Below is a small trained network, with its code and all its weights. Each question gives an input and a target symbol and asks what happens when units are switched off, that is, made to give their printed mean instead of their output.

import numpy as np


def w(rows, s, z=0):
    codes = np.array(rows[::2]) - 128.0
    scale = np.full(codes.shape[1], s)
    scale[-1] = z or s
    return codes * scale


def f(y):
    return np.maximum(y, 0)


def softmax(a):
    e = np.exp(a - a.max(-1, keepdims=True))
    return e / e.sum(-1, keepdims=True)


def log_softmax(a):
    a = a - a.max(-1, keepdims=True)
    return a - np.log(np.exp(a).sum(-1, keepdims=True))


def net(x, mask):
    ids = ['ΓΘΠΦΨΩβδεζηλμτ'.index(c) for c in x.split()]
    T = len(ids)
    res = E[ids] + P[:T]
    q, k, v = (res @ M[0].T for M in (Q, K, V))
    z = softmax(np.where(np.tri(T) > 0, q @ k.T / 3**0.5, -1e9)) @ v
    res = res + np.where(mask[0], z, O[0][:, -1]) @ O[0][:, :-1]
    y = f(res @ A[0][:, :-1].T + A[0][:, -1])
    res = res + np.where(mask[1:25], y, B[0][:, -1]) @ B[0][:, :-1]
    return log_softmax(res[-1] @ U[:, :-1].T + U[:, -1])


Q, K, V, O, A, B = {}, {}, {}, {}, {}, {}
E = w([
[107,228,105,48,59,51,112,111,203],'Γ',
[61,129,95,119,138,170,80,61,75],'Θ',
[45,116,192,114,62,150,169,121,81],'Π',
[134,62,142,201,104,153,217,100,188],'Φ',
[185,167,125,64,165,68,86,75,117],'Ψ',
[145,119,97,203,125,55,105,100,84],'Ω',
[65,120,145,186,136,192,155,174,124],'β',
[58,178,7,155,135,84,141,137,163],'δ',
[183,203,107,171,123,224,67,181,142],'ε',
[106,175,140,80,167,159,107,99,203],'ζ',
[184,187,91,183,95,163,44,179,143],'η',
[184,107,163,72,133,121,187,77,102],'λ',
[95,199,161,135,189,90,175,128,38],'μ',
[115,174,139,130,194,111,95,87,219],'τ',
],0.019)
P = w([
[63,114,254,251,113,147,13,79,140],'0',
[71,131,128,95,125,136,152,118,94],'1',
[104,136,130,99,147,137,159,132,88],'2',
[112,122,136,101,149,127,160,141,94],'3',
[122,119,135,100,153,125,169,145,96],'4',
[136,113,143,102,157,116,174,144,98],'5',
[140,97,145,111,157,111,173,149,94],'6',
],0.01)
Q[0] = w([
[54,94,178,117,154,90,254,39,96],'h0',
[123,160,65,165,163,126,86,72,121],'h0',
[88,169,108,44,100,9,218,126,80],'h0',
],0.0095)
K[0] = w([
[157,67,60,48,129,103,254,154,128],'h0',
[152,169,168,182,210,37,104,182,140],'h0',
[191,117,92,64,83,84,177,151,79],'h0',
],0.0094)
V[0] = w([
[139,108,57,177,105,2,198,96,57],'h0',
[37,149,230,116,111,186,185,117,72],'h0',
[141,134,115,100,96,196,208,214,148],'h0',
],0.0072)
O[0] = w([
[135,239,82,178,152,107,78,8,150,179],'h0',
[90,168,128,125,146,86,255,108,46,249],'h0',
[182,147,173,174,60,211,180,157,183,3],'h0',
],0.0091,0.0034)
A[0] = w([
[146,105,140,102,108,107,86,217,114,148],'n0',
[151,161,108,86,128,78,70,121,89,68],'n1',
[185,25,136,109,22,167,72,188,121,3],'n2',
[165,122,121,92,126,39,147,217,121,81],'n3',
[96,104,124,177,119,202,114,134,78,135],'n4',
[160,81,70,176,160,95,101,146,74,90],'n5',
[79,143,121,122,150,138,178,151,129,86],'n6',
[191,152,99,188,113,125,112,140,114,89],'n7',
[184,152,73,147,141,130,109,111,167,37],'n8',
[70,118,104,143,158,123,103,136,120,127],'n9',
[84,112,147,78,165,132,84,91,54,48],'n10',
[79,133,123,144,64,85,118,114,151,102],'n11',
[151,73,80,75,120,196,60,177,142,85],'n12',
[173,190,105,153,75,165,116,168,82,110],'n13',
[131,102,124,136,181,79,137,67,163,99],'n14',
[200,129,210,88,153,114,113,83,109,121],'n15',
[96,161,136,148,108,134,135,191,128,129],'n16',
[103,121,85,102,173,184,62,146,133,41],'n17',
[166,166,106,50,118,100,174,80,164,81],'n18',
[142,62,136,171,56,141,195,204,155,57],'n19',
[126,164,165,169,192,151,91,110,172,127],'n20',
[122,48,225,114,113,135,145,116,125,88],'n21',
[93,141,147,135,117,75,97,145,146,90],'n22',
[247,122,90,148,95,176,76,172,168,77],'n23',
],0.011,0.0068)
B[0] = w([
[126,97,108,131,134,151,118,218,109,172],'n0',
[160,128,128,196,170,144,149,190,119,237],'n1',
[139,130,225,132,193,79,191,56,137,156],'n2',
[106,113,126,97,69,229,212,86,150,160],'n3',
[161,114,134,127,45,175,156,215,160,194],'n4',
[155,139,136,88,127,109,114,110,81,192],'n5',
[76,56,140,145,105,117,53,87,135,218],'n6',
[147,155,175,60,126,175,97,163,152,155],'n7',
[135,51,180,149,86,148,132,82,127,180],'n8',
[125,117,118,122,134,173,96,112,83,242],'n9',
[170,151,79,116,131,142,219,171,191,255],'n10',
[168,148,138,153,104,138,109,90,156,193],'n11',
[113,99,106,133,126,1,164,122,127,160],'n12',
[36,232,195,134,119,102,121,91,190,150],'n13',
[160,108,170,85,89,155,149,145,167,248],'n14',
[48,135,35,189,98,100,76,147,164,184],'n15',
[97,139,183,122,101,99,87,113,107,173],'n16',
[190,79,142,140,95,102,87,81,101,187],'n17',
[150,88,163,130,141,166,57,190,113,223],'n18',
[163,132,108,177,236,146,81,133,166,193],'n19',
[93,69,146,84,149,162,126,101,84,211],'n20',
[160,208,91,108,142,123,125,43,153,191],'n21',
[134,176,157,127,100,128,92,136,138,185],'n22',
[58,163,1,183,44,70,97,55,145,147],'n23',
],0.0088,0.0078)
U = w([
[134,122,113,155,64,111,132,170,87,93],'Γ',
[163,102,53,107,79,241,184,128,66,150],'Θ',
[143,122,212,100,27,128,209,64,92,96],'Π',
[184,231,186,101,61,148,135,173,164,218],'Φ',
[171,97,60,182,182,110,108,206,118,110],'Ψ',
[253,136,217,126,158,124,146,98,33,101],'Ω',
[102,78,191,219,98,212,124,197,74,4],'β',
[83,116,55,182,97,149,63,55,103,136],'δ',
[203,85,164,198,133,131,220,92,197,139],'ε',
[103,60,203,13,212,156,140,113,155,232],'ζ',
[150,39,133,159,62,69,151,108,129,113],'η',
[117,187,57,123,97,75,173,98,212,107],'λ',
[107,201,122,155,229,100,152,123,57,122],'μ',
[190,33,162,137,74,123,169,143,82,131],'τ',
],0.007,0.0027)

Each question gives the input, a string of symbols that net reads in full, and the target symbol t.
The units are the heads (3 rows each of Q, K, V and O) and the neurons (one row each of A and B). Each row of codes is followed by its name. A weight is (code - 128) times the scale printed after its matrix; where a second scale follows, it is the last column's (O, A, B and U).
mask holds one flag per unit, heads first, then neurons. A switched-off unit (its flag False) gives its mean, the last column of its rows in O or B, instead of its output. The means were averaged over made-up inputs and are rounded, as every weight is.
A unit's drop is (log p(t) with every unit on - log p(t) with that unit switched off) / (log p(t) with every unit on - log p(t) with every unit switched off).
The circuit of an input: a set's keep is (log p(t) with only the set's units on - log p(t) with every unit switched off) / (log p(t) with every unit on - log p(t) with every unit switched off). Starting from the 12 units with the biggest drops (on a tie, the unit counted first), units are removed one at a time, each time the one whose removal leaves the highest keep (on an exact tie, the one counted first), for as long as the keep stays at least 0.8.
units of the circuit, in order: the units of the circuit, biggest drop first
most important unit: the unit with the biggest drop
top k neurons: the k neurons with the biggest drops, biggest first
drop when u is switched off: that unit's drop, to one decimal
input Ψ τ Ω η, target Ψ: top 3 neurons => n1, n0, n12
input β Θ Γ Π μ Φ δ, target δ: top 2 neurons => n10, n6
input λ Φ Θ Π λ Ψ Ω, target Ω: most important unit => n5
input δ δ Θ Ψ, target Ψ: units of the circuit, in order => n15, n1, h0
input Φ λ Ω ζ δ, target δ: units of the circuit, in order => n10, h0
input η Φ ε, target η: units of the circuit, in order => h0, n12, n23
input η Π η η, target η: units of the circuit, in order => h0, n23, n12
input ζ Θ η, target ζ: top 3 neurons => n2, n19, n3
input ε μ ε, target ε: units of the circuit, in order => h0, n2, n19, n23
input Θ ζ δ β η, target Θ: units of the circuit, in order => h0, n3
input Ω Ψ Ω Φ Ω δ ε, target Ω: top 2 neurons => n17, n5
input Π τ Π Θ Θ ε, target Π: units of the circuit, in order => h0, n3, n13
input δ δ τ Θ, target Θ: units of the circuit, in order => n10, n4
input ζ λ ε, target ζ: top 2 neurons => n2, n19
input δ η β η ε η Ψ, target Ψ: most important unit => n15
input λ Φ δ η, target λ: top 4 neurons => n23, n13, n12, n2
input λ ζ Θ μ ε, target λ: drop when n13 is switched off => 0.4
input μ Π ε, target μ: drop when h0 is switched off => 1.0
input η τ η, target η: drop when n23 is switched off => 0.4
